Here is a tiny trained network, its code and every weight. The questions are about switching its units off for an input and a target symbol, where a switched-off unit gives its printed mean instead of its output.

import numpy as np


def w(rows, s, z=0):
    codes = np.array(rows[::2]) - 128.0
    scale = np.full(codes.shape[1], s)
    scale[-1] = z or s
    return codes * scale


def f(y):
    return y / 2 * (1 + np.tanh(0.7978845608 * (y + 0.044715 * y**3)))


def softmax(a):
    e = np.exp(a - a.max(-1, keepdims=True))
    return e / e.sum(-1, keepdims=True)


def log_softmax(a):
    a = a - a.max(-1, keepdims=True)
    return a - np.log(np.exp(a).sum(-1, keepdims=True))


def net(x, mask):
    ids = ['βδζηλμσψω'.index(c) for c in x.split()]
    T = len(ids)
    res = E[ids] + P[:T]
    r = res
    for j in range(2):
        rows = slice(2 * j, 2 * j + 2)
        q, k, v = (r @ M[0][rows].T for M in (Q, K, V))
        z = softmax(np.where(np.tri(T) > 0, q @ k.T / 2**0.5, -1e9)) @ v
        o = O[0][rows]
        res = res + np.where(mask[j], z, o[:, -1]) @ o[:, :-1]
    y = f(res @ A[0][:, :-1].T + A[0][:, -1])
    res = res + np.where(mask[2:18], y, B[0][:, -1]) @ B[0][:, :-1]
    return log_softmax(res[-1] @ U[:, :-1].T + U[:, -1])


Q, K, V, O, A, B = {}, {}, {}, {}, {}, {}
E = w([
[200,179,204,151],'β',
[63,134,130,208],'δ',
[107,199,39,195],'ζ',
[90,252,105,53],'η',
[214,155,146,247],'λ',
[165,113,246,224],'μ',
[90,64,175,110],'σ',
[66,239,249,168],'ψ',
[245,152,45,102],'ω',
],0.02)
P = w([
[69,190,80,159],'0',
[188,134,2,136],'1',
[193,125,51,169],'2',
[195,131,97,171],'3',
[195,138,117,165],'4',
[192,155,133,153],'5',
[185,147,137,164],'6',
[191,154,137,156],'7',
[185,167,148,157],'8',
[185,165,154,156],'9',
[180,161,150,150],'10',
[182,168,145,153],'11',
[184,159,138,154],'12',
],0.006)
Q[0] = w([
[130,150,100,7],'H1',
[113,132,101,87],'H1',
[150,135,169,159],'H2',
[99,152,198,108],'H2',
],0.019)
K[0] = w([
[173,251,138,140],'H1',
[158,186,113,145],'H1',
[168,105,178,112],'H2',
[87,156,165,34],'H2',
],0.016)
V[0] = w([
[149,151,111,215],'H1',
[132,143,122,229],'H1',
[180,45,21,239],'H2',
[103,255,216,91],'H2',
],0.0076)
O[0] = w([
[21,202,204,153,94],'H1',
[114,154,231,25,123],'H1',
[113,158,79,119,68],'H2',
[102,196,61,2,255],'H2',
],0.0061,0.0047)
A[0] = w([
[136,169,246,80,94],'N1',
[91,143,182,98,71],'N2',
[149,118,68,90,235],'N3',
[86,100,132,132,121],'N4',
[194,67,121,90,254],'N5',
[52,112,188,204,154],'N6',
[209,195,122,185,88],'N7',
[83,74,115,117,162],'N8',
[141,105,62,139,55],'N9',
[159,143,178,240,38],'N10',
[76,68,161,49,140],'N11',
[145,164,136,162,138],'N12',
[78,179,105,86,106],'N13',
[182,83,171,92,229],'N14',
[118,79,221,144,119],'N15',
[89,155,128,163,207],'N16',
],0.012,0.0045)
B[0] = w([
[168,94,174,178,254],'N1',
[93,39,129,162,168],'N2',
[217,48,180,144,179],'N3',
[90,139,134,22,142],'N4',
[103,124,176,216,217],'N5',
[171,120,89,56,244],'N6',
[81,194,129,41,252],'N7',
[162,175,86,44,167],'N8',
[137,104,142,139,136],'N9',
[142,70,124,44,252],'N10',
[164,157,2,127,219],'N11',
[72,172,145,75,184],'N12',
[118,85,84,187,183],'N13',
[109,125,72,246,239],'N14',
[173,127,44,130,247],'N15',
[63,148,122,68,187],'N16',
],0.0069,0.0075)
U = w([
[192,181,103,131,114],'β',
[65,67,148,166,149],'δ',
[98,181,53,150,7],'ζ',
[177,19,158,63,72],'η',
[129,69,55,212,137],'λ',
[139,131,104,52,2],'μ',
[183,94,1,57,183],'σ',
[121,144,153,159,235],'ψ',
[40,42,100,54,108],'ω',
],0.009,0.0045)

Each question gives the input, a string of symbols that net reads in full, and the target symbol t.
The units are the heads (2 rows each of Q, K, V and O) and the neurons (one row each of A and B). Each row of codes is followed by its name. A weight is (code - 128) times the scale printed after its matrix; where a second scale follows, it is the last column's (O, A, B and U).
mask holds one flag per unit, heads first, then neurons. A switched-off unit (its flag False) gives its mean, the last column of its rows in O or B, instead of its output. The means were averaged over made-up inputs and are rounded, as every weight is.
A unit's drop is (log p(t) with every unit on - log p(t) with that unit switched off) / (log p(t) with every unit on - log p(t) with every unit switched off).
The circuit of an input: a set's keep is (log p(t) with only the set's units on - log p(t) with every unit switched off) / (log p(t) with every unit on - log p(t) with every unit switched off). Starting from the 12 units with the biggest drops (on a tie, the unit counted first), units are removed one at a time, each time the one whose removal leaves the highest keep (on an exact tie, the one counted first), for as long as the keep stays at least 0.8.
units of the circuit, in order: the units of the circuit, biggest drop first
most important unit: the unit with the biggest drop
heads that matter: for each layer, one digit per head in row order, 1 if its drop is at least 0.15 and else 0, layers parted by /
drop when u is switched off: that unit's drop, to one decimal
input μ μ σ ζ δ σ σ μ μ ζ σ σ σ, target λ: units of the circuit, in order -> (N7, N14, H2)
input μ ω β, target ψ: heads that matter -> 10
input ζ σ μ μ, target σ: most important unit -> N10
input β β σ δ λ σ σ σ δ, target ω: units of the circuit, in order -> (N11, N16, N14)
input η ψ δ ψ, target δ: units of the circuit, in order -> (N2, H1)
input σ σ μ μ η σ μ, target σ: units of the circuit, in order -> (N15, N10)
input η σ σ η ψ μ σ ζ σ μ μ β, target ψ: heads that matter -> 00
input η η σ σ ζ σ β μ σ β δ β ω, target β: heads that matter -> 00
input μ ζ β ζ, target ζ: heads that matter -> 10
input σ σ σ σ σ μ σ λ μ μ ψ, target δ: heads that matter -> 01
input μ μ ψ λ μ δ β ω, target β: drop when N11 is switched off -> 0.0
input σ δ σ ζ δ, target ω: drop when N15 is switched off -> 0.3
input ψ δ μ λ, target μ: drop when N10 is switched off -> 0.2
input ω η ω λ σ ζ σ σ λ δ μ σ, target λ: drop when N8 is switched off -> -0.1
